Below are the code and all the weights of a small trained network. Each question names an input and a class and asks about switching units off, where a switched-off unit gives its printed mean instead of its output.

import numpy as np


def w(rows, s, z=0):
    codes = np.array(rows[::2]) - 128.0
    scale = np.full(codes.shape[1], s)
    scale[-1] = z or s
    return codes * scale


def norm(h):
    return h / np.sqrt((h * h).mean(-1, keepdims=True) + 1e-5)


def f(y):
    return np.maximum(y, 0)


def log_softmax(a):
    a = a - a.max(-1, keepdims=True)
    return a - np.log(np.exp(a).sum(-1, keepdims=True))


def net(x, mask):
    res = np.array(x, float).reshape(1, 5) / 4 @ E
    u = 0
    for l in range(3):
        y = f(norm(res) @ A[l][:, :-1].T + A[l][:, -1])
        res = res + np.where(mask[u : u + 12], y, B[l][:, -1]) @ B[l][:, :-1]
        u += 12
    return log_softmax(norm(res)[-1] @ U[:, :-1].T + U[:, -1])


A, B = {}, {}
E = w([
[106,141,19,88,235,122,104,253],'x0',
[129,129,129,128,130,128,127,129],'x1',
[4,120,130,246,188,168,137,140],'x2',
[128,128,129,130,127,126,127,128],'x3',
[121,117,91,147,111,65,254,176],'x4',
],0.0021)
A[0] = w([
[114,126,134,149,128,118,169,106,7],'0.n0',
[120,110,96,137,127,35,251,120,150],'0.n1',
[170,116,89,63,150,131,121,175,97],'0.n2',
[214,155,138,80,22,55,138,74,104],'0.n3',
[121,164,119,121,133,146,100,125,132],'0.n4',
[62,94,123,179,160,146,133,107,137],'0.n5',
[150,133,170,165,14,111,133,61,174],'0.n6',
[42,88,185,230,127,187,178,53,106],'0.n7',
[129,103,95,141,123,62,246,126,146],'0.n8',
[186,170,138,89,62,87,104,132,105],'0.n9',
[183,132,67,23,182,137,117,198,101],'0.n10',
[145,107,120,99,125,162,117,131,57],'0.n11',
],0.0027,0.0016)
B[0] = w([
[121,135,157,162,101,147,139,132,134],'0.n0',
[140,168,160,134,74,148,191,169,221],'0.n1',
[121,143,141,144,84,71,96,104,196],'0.n2',
[77,110,126,137,253,202,146,167,253],'0.n3',
[138,117,130,155,121,121,149,95,155],'0.n4',
[73,171,148,176,109,174,123,124,196],'0.n5',
[96,121,102,92,221,185,154,157,251],'0.n6',
[149,217,149,149,27,14,65,120,236],'0.n7',
[142,167,155,142,82,144,176,164,212],'0.n8',
[112,103,116,154,195,152,142,137,204],'0.n9',
[129,132,146,137,61,47,67,113,244],'0.n10',
[151,144,112,167,142,110,128,126,136],'0.n11',
],0.0029,0.0026)
A[1] = w([
[176,91,159,93,110,195,176,83,104],'1.n0',
[121,96,129,132,200,179,163,110,21],'1.n1',
[87,104,126,151,129,121,233,132,85],'1.n2',
[148,140,153,113,84,164,168,112,117],'1.n3',
[125,100,126,140,124,65,232,154,245],'1.n4',
[146,127,86,152,130,67,128,190,23],'1.n5',
[136,134,125,155,79,108,114,131,119],'1.n6',
[57,147,78,171,194,183,126,204,53],'1.n7',
[121,116,120,97,150,123,5,68,15],'1.n8',
[92,134,133,167,187,159,90,105,77],'1.n9',
[46,165,98,184,151,131,102,181,60],'1.n10',
[98,109,141,139,121,151,170,114,205],'1.n11',
],0.0033,0.0012)
B[1] = w([
[119,113,81,88,188,173,168,166,195],'1.n0',
[135,158,144,152,92,68,98,117,162],'1.n1',
[180,142,117,165,142,170,119,192,205],'1.n2',
[119,141,85,153,171,117,129,162,178],'1.n3',
[157,190,127,104,92,149,155,173,254],'1.n4',
[128,149,171,52,80,131,108,92,186],'1.n5',
[121,151,152,115,137,130,113,118,162],'1.n6',
[228,78,166,43,142,178,190,93,235],'1.n7',
[181,119,125,253,149,148,180,195,236],'1.n8',
[93,133,136,62,104,96,128,84,205],'1.n9',
[208,106,167,69,165,174,172,88,237],'1.n10',
[165,136,99,145,157,114,94,174,192],'1.n11',
],0.0035,0.0023)
A[2] = w([
[152,93,122,118,171,227,174,130,107],'2.n0',
[44,107,132,164,111,84,19,42,88],'2.n1',
[116,74,161,112,217,161,93,18,99],'2.n2',
[115,137,127,198,94,97,124,138,32],'2.n3',
[151,80,22,51,186,138,174,131,170],'2.n4',
[148,180,123,160,65,82,125,165,156],'2.n5',
[128,87,23,186,75,91,189,218,44],'2.n6',
[125,96,154,76,145,169,111,61,42],'2.n7',
[135,48,127,134,219,182,78,102,21],'2.n8',
[177,94,99,153,113,135,207,190,111],'2.n9',
[148,63,141,70,197,128,49,74,123],'2.n10',
[147,76,90,143,120,65,3,121,6],'2.n11',
],0.0042,0.0018)
B[2] = w([
[158,89,127,92,189,169,194,137,252],'2.n0',
[202,120,162,22,172,246,55,190,171],'2.n1',
[41,98,74,95,114,57,104,85,233],'2.n2',
[94,129,69,189,125,109,142,164,150],'2.n3',
[90,149,174,195,61,158,127,114,247],'2.n4',
[58,69,76,127,116,93,123,87,215],'2.n5',
[116,84,152,109,156,128,49,16,184],'2.n6',
[79,125,80,171,147,81,145,139,179],'2.n7',
[71,103,80,69,70,41,157,88,210],'2.n8',
[146,100,151,104,165,152,54,107,218],'2.n9',
[95,118,75,206,175,57,146,88,227],'2.n10',
[253,182,184,231,192,167,171,169,165],'2.n11',
],0.0042,0.0035)
U = w([
[62,75,75,111,176,82,146,68,225],'0',
[182,117,165,86,156,219,190,165,246],'1',
[102,150,186,116,123,211,1,105,42],'2',
[69,171,146,225,46,121,155,137,36],'3',
[225,149,112,203,160,78,68,156,78],'4',
[151,135,102,42,36,54,92,158,61],'5',
],0.013,0.0012)

Each question gives the input, the list of numbers given to net, and the class t.
The units are the neurons (one row each of A and B). Each row of codes is followed by its name. A weight is (code - 128) times the scale printed after its matrix; where a second scale follows, it is the last column's (A, B and U).
mask holds one flag per neuron, layer by layer. A switched-off neuron (its flag False) gives its mean, the last column of its row in B, instead of its output. The means were averaged over made-up inputs and are rounded, as every weight is.
A unit's drop is (log p(t) with every unit on - log p(t) with that unit switched off) / (log p(t) with every unit on - log p(t) with every unit switched off).
The circuit of an input: a set's keep is (log p(t) with only the set's units on - log p(t) with every unit switched off) / (log p(t) with every unit on - log p(t) with every unit switched off). Starting from the 12 units with the biggest drops (on a tie, the unit counted first), units are removed one at a time, each time the one whose removal leaves the highest keep (on an exact tie, the one counted first), for as long as the keep stays at least 0.8.
circuit, biggest first: the units of the circuit, biggest drop first
unit that matters most: the unit with the biggest drop
top k neurons: the k neurons with the biggest drops, biggest first
k most important neurons of layer l: the k neurons of layer l with the biggest drops, biggest first
drop of u: that unit's drop, to one decimal
input [7,7,1,-5,6], class 1: circuit, biggest first => 1.n7; 2.n2
input [-5,4,8,5,-3], class 2: circuit, biggest first => 2.n1; 0.n7
input [-2,-5,4,-7,1], class 3: circuit, biggest first => 0.n7
input [-3,4,5,0,-3], class 2: circuit, biggest first => 0.n7; 2.n1
input [-1,-1,1,2,6], class 3: 2 most important neurons of layer 2 => 2.n0; 2.n5
input [0,2,-7,4,0], class 0: top 2 neurons => 0.n3; 0.n7
input [0,7,-2,-2,-8], class 0: 2 most important neurons of layer 0 => 0.n7; 0.n10
input [7,-5,0,6,5], class 5: 2 most important neurons of layer 0 => 0.n3; 0.n10
input [3,0,0,6,-3], class 4: top 2 neurons => 0.n3; 0.n10
input [0,3,8,-5,-3], class 2: top 3 neurons => 0.n7; 0.n3; 0.n6
input [-1,6,-8,6,-1], class 0: top 2 neurons => 0.n3; 1.n4
input [0,-7,1,3,-1], class 2: top 3 neurons => 0.n7; 2.n1; 1.n4
input [-8,-2,0,6,-4], class 0: top 2 neurons => 0.n6; 0.n10
input [6,-8,-2,-7,1], class 5: unit that matters most => 1.n5
input [0,8,-5,6,3], class 1: top 2 neurons => 0.n3; 0.n7
input [3,4,0,7,4], class 5: 2 most important neurons of layer 0 => 0.n3; 0.n6
input [6,-7,-8,-2,-1], class 4: drop of 2.n11 => 0.5
input [0,-7,-6,-3,2], class 1: drop of 0.n7 => 0.8
input [4,-4,-3,-4,0], class 4: drop of 2.n8 => 0.1
input [-7,-6,-4,8,-7], class 0: drop of 2.n1 => 0.0
input [-2,-6,0,4,-8], class 0: unit that matters most => 0.n10
